Below are the code and all the weights of a small trained network. Each question names an input and a target symbol and asks about switching units off, where a switched-off unit gives its printed mean instead of its output.

import numpy as np


def w(rows, s, z=0):
    codes = np.array(rows[::2]) - 128.0
    scale = np.full(codes.shape[1], s)
    scale[-1] = z or s
    return codes * scale


def f(y):
    return y / 2 * (1 + np.tanh(0.7978845608 * (y + 0.044715 * y**3)))


def softmax(a):
    e = np.exp(a - a.max(-1, keepdims=True))
    return e / e.sum(-1, keepdims=True)


def log_softmax(a):
    a = a - a.max(-1, keepdims=True)
    return a - np.log(np.exp(a).sum(-1, keepdims=True))


def net(x, mask):
    ids = ['ΓΛΣΦεθξω'.index(c) for c in x.split()]
    T = len(ids)
    res = E[ids] + P[:T]
    q, k, v = (res @ M[0].T for M in (Q, K, V))
    z = softmax(np.where(np.tri(T) > 0, q @ k.T / 3**0.5, -1e9)) @ v
    res = res + np.where(mask[0], z, O[0][:, -1]) @ O[0][:, :-1]
    y = f(res @ A[0][:, :-1].T + A[0][:, -1])
    res = res + np.where(mask[1:9], y, B[0][:, -1]) @ B[0][:, :-1]
    return log_softmax(res[-1] @ U[:, :-1].T + U[:, -1])


Q, K, V, O, A, B = {}, {}, {}, {}, {}, {}
E = w([
[136,83,144,87,255,146],'Γ',
[137,168,132,172,66,93],'Λ',
[121,129,102,117,101,163],'Σ',
[125,46,203,148,159,130],'Φ',
[148,107,72,121,97,121],'ε',
[92,119,15,103,101,66],'θ',
[66,134,205,67,125,27],'ξ',
[194,239,135,81,179,144],'ω',
],0.019)
P = w([
[124,165,65,114,103,150],'0',
[48,149,102,91,92,255],'1',
[118,128,129,95,88,200],'2',
[117,78,70,195,222,103],'3',
[86,118,121,126,172,155],'4',
[177,129,154,91,100,103],'5',
[199,85,133,161,186,52],'6',
[141,122,129,123,169,101],'7',
[214,117,159,75,74,69],'8',
],0.0093)
Q[0] = w([
[206,95,181,56,28,164],'H0',
[113,71,130,245,158,132],'H0',
[209,153,121,130,144,169],'H0',
],0.012)
K[0] = w([
[202,90,133,197,176,9],'H0',
[27,118,147,138,153,175],'H0',
[146,157,144,78,186,64],'H0',
],0.011)
V[0] = w([
[198,153,98,223,119,42],'H0',
[59,254,196,234,255,188],'H0',
[60,225,134,22,89,68],'H0',
],0.007)
O[0] = w([
[74,73,103,174,190,146,71],'H0',
[157,56,134,47,1,170,121],'H0',
[31,156,204,122,144,98,253],'H0',
],0.0081,0.003)
A[0] = w([
[93,28,133,150,180,169,178],'N0',
[78,171,128,204,58,122,2],'N1',
[91,71,160,76,226,131,108],'N2',
[82,150,109,160,84,201,140],'N3',
[179,211,68,159,141,188,160],'N4',
[150,85,32,182,165,253,68],'N5',
[68,80,35,162,54,135,139],'N6',
[130,244,94,171,126,94,30],'N7',
],0.013,0.012)
B[0] = w([
[122,90,182,122,138,103,234],'N0',
[157,136,102,215,59,143,144],'N1',
[141,131,70,149,70,183,253],'N2',
[148,156,119,132,131,38,173],'N3',
[174,170,107,174,157,159,234],'N4',
[130,9,121,211,122,194,147],'N5',
[206,66,170,68,125,135,227],'N6',
[204,69,98,95,102,34,179],'N7',
],0.014,0.0057)
U = w([
[169,136,99,162,11,123,27],'Γ',
[106,108,81,203,209,126,94],'Λ',
[1,143,96,111,136,91,254],'Σ',
[107,79,249,185,150,127,141],'Φ',
[118,104,61,177,59,210,81],'ε',
[127,103,103,46,146,64,50],'θ',
[78,133,95,170,192,101,150],'ξ',
[153,207,144,106,195,160,178],'ω',
],0.0086,0.0075)

Each question gives the input, a string of symbols that net reads in full, and the target symbol t.
The units are the heads (3 rows each of Q, K, V and O) and the neurons (one row each of A and B). Each row of codes is followed by its name. A weight is (code - 128) times the scale printed after its matrix; where a second scale follows, it is the last column's (O, A, B and U).
mask holds one flag per unit, heads first, then neurons. A switched-off unit (its flag False) gives its mean, the last column of its rows in O or B, instead of its output. The means were averaged over made-up inputs and are rounded, as every weight is.
A unit's drop is (log p(t) with every unit on - log p(t) with that unit switched off) / (log p(t) with every unit on - log p(t) with every unit switched off).
The circuit of an input: a set's keep is (log p(t) with only the set's units on - log p(t) with every unit switched off) / (log p(t) with every unit on - log p(t) with every unit switched off). Starting from all 9 units, units are removed one at a time, each time the one whose removal leaves the highest keep (on an exact tie, the one counted first), for as long as the keep stays at least 0.8.
circuit, biggest first: the units of the circuit, biggest drop first
most important unit: the unit with the biggest drop
k most important neurons: the k neurons with the biggest drops, biggest first
drop when u is switched off: that unit's drop, to one decimal
input ε Λ ω Λ Λ Λ Φ Λ Σ, target ε: most important unit => H0
input θ Σ Σ ε Γ ε, target Λ: circuit, biggest first => (H0, N4)
input Γ ξ ω ε, target Σ: circuit, biggest first => (H0, N4, N7)
input Λ Λ Σ ω ω ξ, target Σ: circuit, biggest first => (N6, N4, H0)
input Λ θ Σ, target Φ: circuit, biggest first => (H0, N0, N6)
input Γ θ Σ ε ε Γ Φ Γ ε, target ε: circuit, biggest first => (H0, N5)
input Λ Λ Γ Σ, target Φ: circuit, biggest first => (N2, N5, N0)
input ε ε Σ, target Λ: circuit, biggest first => (H0, N5, N4)
input Λ Λ Φ ξ ω ω Φ ε, target θ: circuit, biggest first => (N6, N2)
input ε θ Λ θ Λ ω ω θ, target θ: 2 most important neurons => (N7, N6)
input θ θ Λ Γ, target ε: drop when N2 is switched off => 2.8
input θ ε ω ξ Γ, target ε: drop when N2 is switched off => 1.9
input ε Λ Λ ω Λ Λ Λ Φ ε, target Φ: drop when N6 is switched off => 0.1
input ξ ξ Λ ε ε ω ε ξ ε, target Λ: circuit, biggest first => (H0)
